Below are the code and all the weights of a small trained network. Each question names an input and a class and asks about switching units off, where a switched-off unit gives its printed mean instead of its output.

import numpy as np


def w(rows, s, z=0):
    codes = np.array(rows[::2]) - 128.0
    scale = np.full(codes.shape[1], s)
    scale[-1] = z or s
    return codes * scale


def f(y):
    return y / 2 * (1 + np.tanh(0.7978845608 * (y + 0.044715 * y**3)))


def log_softmax(a):
    a = a - a.max(-1, keepdims=True)
    return a - np.log(np.exp(a).sum(-1, keepdims=True))


def net(x, mask):
    res = np.array(x, float).reshape(1, 8) / 4 @ E
    y = f(res @ A[0][:, :-1].T + A[0][:, -1])
    res = res + np.where(mask, y, B[0][:, -1]) @ B[0][:, :-1]
    return log_softmax(res[-1] @ U[:, :-1].T + U[:, -1])


A, B = {}, {}
E = w([
[78,157,80,227,82,176,120,238,155,204,136],'x0',
[125,119,11,30,156,9,61,98,183,144,81],'x1',
[93,54,111,105,64,202,167,153,190,172,104],'x2',
[152,105,98,157,166,67,111,106,66,191,89],'x3',
[59,174,107,89,55,117,27,159,111,129,169],'x4',
[249,196,117,75,112,152,125,138,40,128,37],'x5',
[83,203,146,105,162,174,57,98,162,82,50],'x6',
[149,219,131,158,255,96,185,164,175,3,147],'x7',
],0.0065)
A[0] = w([
[151,161,120,113,1,143,49,130,181,67,51,209],'neuron 0',
[158,162,99,85,120,102,192,158,10,151,154,101],'neuron 1',
[46,147,145,179,162,90,136,123,155,174,206,243],'neuron 2',
[115,29,153,84,91,77,127,24,179,206,137,234],'neuron 3',
[140,139,173,214,73,127,163,150,143,121,143,204],'neuron 4',
[36,99,91,142,103,164,132,95,202,161,105,255],'neuron 5',
],0.0063,0.0023)
B[0] = w([
[77,197,125,147,98,158,163,92,50,100,43,212],'neuron 0',
[137,129,99,205,153,67,164,88,130,142,160,183],'neuron 1',
[83,66,113,139,65,185,89,177,125,2,131,238],'neuron 2',
[168,125,66,60,113,92,190,149,87,100,163,254],'neuron 3',
[192,102,218,157,99,158,106,189,80,159,169,207],'neuron 4',
[125,155,69,43,132,157,127,216,163,89,77,239],'neuron 5',
],0.0095,0.006)
U = w([
[98,183,157,78,100,219,118,143,76,149,2,81],'0',
[133,191,116,197,113,21,57,130,119,194,102,138],'1',
[195,84,157,110,168,105,207,42,25,97,120,251],'2',
[141,43,125,168,126,121,148,226,166,77,125,190],'3',
[41,180,116,128,87,98,41,123,144,57,148,86],'4',
[67,71,9,47,100,21,113,96,83,157,104,38],'5',
[120,146,133,205,194,183,116,92,224,134,92,40],'6',
],0.0069,0.0025)

Each question gives the input, the list of numbers given to net, and the class t.
The units are the neurons (one row each of A and B). Each row of codes is followed by its name. A weight is (code - 128) times the scale printed after its matrix; where a second scale follows, it is the last column's (A, B and U).
mask holds one flag per neuron, in row order. A switched-off neuron (its flag False) gives its mean, the last column of its row in B, instead of its output. The means were averaged over made-up inputs and are rounded, as every weight is.
A unit's drop is (log p(t) with every unit on - log p(t) with that unit switched off) / (log p(t) with every unit on - log p(t) with every unit switched off).
The circuit of an input: a set's keep is (log p(t) with only the set's units on - log p(t) with every unit switched off) / (log p(t) with every unit on - log p(t) with every unit switched off). Starting from all 6 units, units are removed one at a time, each time the one whose removal leaves the highest keep (on an exact tie, the one counted first), for as long as the keep stays at least 0.8.
units of the circuit, in order: the units of the circuit, biggest drop first
k most important neurons: the k neurons with the biggest drops, biggest first
drop when u is switched off: that unit's drop, to one decimal
input [-8,5,7,0,-6,-4,6,3], class 5: units of the circuit, in order	(neuron 3; neuron 4)
input [6,6,-1,6,0,7,2,-3], class 1: units of the circuit, in order	(neuron 2; neuron 5)
input [5,5,-1,-2,-7,4,-2,8], class 6: units of the circuit, in order	(neuron 3; neuron 2)
input [0,-8,2,8,-7,7,6,-5], class 2: 2 most important neurons	(neuron 5; neuron 1)
input [4,-4,-7,8,0,8,1,0], class 1: units of the circuit, in order	(neuron 3; neuron 1)
input [6,6,-5,1,8,7,4,-8], class 0: most important neuron	(neuron 0)
input [0,-3,3,5,3,2,-1,3], class 1: 2 most important neurons	(neuron 2; neuron 3)
input [-4,8,-8,2,6,7,3,1], class 1: 4 most important neurons	(neuron 3; neuron 2; neuron 1; neuron 5)
input [5,3,-5,-5,6,7,-5,1], class 1: 2 most important neurons	(neuron 1; neuron 2)
input [3,4,8,-4,4,0,5,4], class 0: 2 most important neurons	(neuron 0; neuron 5)
input [4,3,-6,2,-1,7,5,1], class 1: drop when neuron 5 is switched off	0.4
input [3,3,-6,-4,2,8,-5,8], class 1: drop when neuron 1 is switched off	0.2
input [5,8,7,-7,4,1,8,1], class 0: drop when neuron 0 is switched off	0.3
